Here is a tiny trained network, its code and every weight. The questions are about switching its units off for an input and a class, where a switched-off unit gives its printed mean instead of its output.

import numpy as np


def w(rows, s, z=0):
    codes = np.array(rows[::2]) - 128.0
    scale = np.full(codes.shape[1], s)
    scale[-1] = z or s
    return codes * scale


def norm(h):
    return h / np.sqrt((h * h).mean(-1, keepdims=True) + 1e-5)


def f(y):
    return y / 2 * (1 + np.tanh(0.7978845608 * (y + 0.044715 * y**3)))


def log_softmax(a):
    a = a - a.max(-1, keepdims=True)
    return a - np.log(np.exp(a).sum(-1, keepdims=True))


def net(x, mask):
    res = np.array(x, float).reshape(1, 8) / 4 @ E
    u = 0
    for l in range(3):
        y = f(norm(res) @ A[l][:, :-1].T + A[l][:, -1])
        res = res + np.where(mask[u : u + 11], y, B[l][:, -1]) @ B[l][:, :-1]
        u += 11
    return log_softmax(norm(res)[-1] @ U[:, :-1].T + U[:, -1])


A, B = {}, {}
E = w([
[127,161,244,141],'x0',
[166,92,119,154],'x1',
[232,172,189,55],'x2',
[118,137,131,122],'x3',
[164,94,117,155],'x4',
[148,108,120,142],'x5',
[155,98,113,155],'x6',
[182,173,80,255],'x7',
],0.0061)
A[0] = w([
[147,216,96,220,241],'0.n0',
[84,45,134,98,85],'0.n1',
[187,255,123,119,91],'0.n2',
[135,97,96,116,10],'0.n3',
[168,183,147,139,127],'0.n4',
[87,90,101,154,248],'0.n5',
[147,103,146,242,187],'0.n6',
[142,55,98,19,54],'0.n7',
[104,131,213,112,121],'0.n8',
[71,154,91,86,106],'0.n9',
[89,192,119,110,252],'0.n10',
],0.0083,0.0014)
B[0] = w([
[193,176,199,133,249],'0.n0',
[86,116,124,170,199],'0.n1',
[177,111,139,133,209],'0.n2',
[131,143,156,82,127],'0.n3',
[255,109,156,144,162],'0.n4',
[175,186,172,162,207],'0.n5',
[81,152,148,94,227],'0.n6',
[105,135,145,78,255],'0.n7',
[170,73,114,147,195],'0.n8',
[190,86,105,145,177],'0.n9',
[196,79,136,197,180],'0.n10',
],0.0057,0.0031)
A[1] = w([
[53,132,96,111,152],'1.n0',
[127,146,153,183,174],'1.n1',
[185,206,37,175,140],'1.n2',
[66,85,193,153,207],'1.n3',
[121,36,82,39,118],'1.n4',
[93,144,165,125,189],'1.n5',
[79,97,2,119,232],'1.n6',
[129,73,123,161,162],'1.n7',
[148,224,202,94,187],'1.n8',
[187,133,46,192,148],'1.n9',
[219,114,113,64,252],'1.n10',
],0.0098,0.002)
B[1] = w([
[199,65,75,143,171],'1.n0',
[169,75,30,167,168],'1.n1',
[58,238,78,152,206],'1.n2',
[192,2,104,63,200],'1.n3',
[175,204,103,121,235],'1.n4',
[175,82,60,161,153],'1.n5',
[233,154,136,92,226],'1.n6',
[117,137,167,77,149],'1.n7',
[93,114,70,175,218],'1.n8',
[102,230,107,140,192],'1.n9',
[25,232,176,109,255],'1.n10',
],0.0063,0.0053)
A[2] = w([
[98,206,145,206,249],'2.n0',
[163,154,177,20,107],'2.n1',
[230,217,202,139,186],'2.n2',
[189,129,192,66,161],'2.n3',
[98,113,210,39,113],'2.n4',
[138,47,158,169,60],'2.n5',
[156,171,196,28,66],'2.n6',
[18,95,177,254,4],'2.n7',
[246,141,14,91,180],'2.n8',
[112,46,58,59,154],'2.n9',
[100,63,205,120,252],'2.n10',
],0.0078,0.0027)
B[2] = w([
[210,70,95,115,240],'2.n0',
[35,158,141,229,206],'2.n1',
[104,82,168,67,254],'2.n2',
[69,93,158,101,194],'2.n3',
[117,63,85,237,180],'2.n4',
[57,255,78,135,138],'2.n5',
[78,151,58,137,198],'2.n6',
[99,107,159,177,129],'2.n7',
[103,168,246,82,240],'2.n8',
[249,163,149,79,190],'2.n9',
[131,50,32,137,172],'2.n10',
],0.0059,0.0054)
U = w([
[212,155,176,58,252],'0',
[42,189,130,55,104],'1',
[172,39,97,90,110],'2',
[18,59,156,180,95],'3',
[155,212,67,172,40],'4',
[152,213,130,139,120],'5',
[163,113,111,253,90],'6',
],0.013,0.0034)

Each question gives the input, the list of numbers given to net, and the class t.
The units are the neurons (one row each of A and B). Each row of codes is followed by its name. A weight is (code - 128) times the scale printed after its matrix; where a second scale follows, it is the last column's (A, B and U).
mask holds one flag per neuron, layer by layer. A switched-off neuron (its flag False) gives its mean, the last column of its row in B, instead of its output. The means were averaged over made-up inputs and are rounded, as every weight is.
A unit's drop is (log p(t) with every unit on - log p(t) with that unit switched off) / (log p(t) with every unit on - log p(t) with every unit switched off).
The circuit of an input: a set's keep is (log p(t) with only the set's units on - log p(t) with every unit switched off) / (log p(t) with every unit on - log p(t) with every unit switched off). Starting from the 12 units with the biggest drops (on a tie, the unit counted first), units are removed one at a time, each time the one whose removal leaves the highest keep (on an exact tie, the one counted first), for as long as the keep stays at least 0.8.
units of the circuit, in order: the units of the circuit, biggest drop first
k most important neurons: the k neurons with the biggest drops, biggest first
top k neurons in layer l: the k neurons of layer l with the biggest drops, biggest first
drop of u: that unit's drop, to one decimal
input [6,1,-6,-6,6,-5,-7,-2], class 2: units of the circuit, in order -> [1.n3]
input [-7,1,-6,2,3,8,8,1], class 4: units of the circuit, in order -> [1.n9; 1.n2]
input [0,2,7,-4,-7,3,-3,-3], class 1: top 2 neurons in layer 1 -> [1.n10; 1.n3]
input [-2,-6,-1,-6,-5,-1,-4,-1], class 0: 2 most important neurons -> [0.n0; 0.n4]
input [2,4,-1,0,-7,7,-1,1], class 6: 4 most important neurons -> [1.n8; 0.n0; 1.n6; 1.n4]
input [-3,0,-3,-7,0,3,-8,0], class 0: top 2 neurons in layer 0 -> [0.n4; 0.n0]
input [1,7,-3,-6,-7,-3,6,-5], class 2: 2 most important neurons -> [1.n3; 0.n1]
input [1,-8,6,0,8,5,-3,-8], class 3: 2 most important neurons -> [2.n4; 2.n1]
input [8,-1,1,7,-1,7,2,-2], class 3: top 2 neurons in layer 2 -> [2.n0; 2.n5]
input [-8,-7,-8,7,7,6,8,-3], class 0: 2 most important neurons -> [1.n6; 2.n8]
input [-2,4,1,-7,-8,-3,8,-3], class 1: top 3 neurons in layer 1 -> [1.n1; 1.n4; 1.n8]
input [-8,-3,-8,-5,0,-1,6,-2], class 0: 2 most important neurons -> [1.n6; 2.n8]
input [-1,8,-5,6,-8,6,4,-7], class 0: top 2 neurons in layer 1 -> [1.n4; 1.n6]
input [-3,5,-1,3,-4,6,0,-6], class 0: top neuron in layer 0 -> [0.n1]
input [-5,-8,-4,1,1,2,5,-1], class 0: drop of 1.n6 -> 0.3
input [-8,5,4,2,8,-3,4,5], class 5: drop of 1.n10 -> 0.0
input [5,-4,0,1,-1,-2,-2,-3], class 2: drop of 1.n3 -> 0.2
input [-8,-6,4,-8,7,-4,-2,-5], class 1: drop of 2.n1 -> 0.2
input [-1,2,7,-5,-4,3,0,-8], class 1: top 2 neurons in layer 1 -> [1.n4; 1.n10]
input [-4,8,7,3,4,7,-5,3], class 5: most important neuron -> [1.n10]
input [7,2,8,-8,4,8,-6,0], class 3: top 2 neurons in layer 0 -> [0.n5; 0.n0]
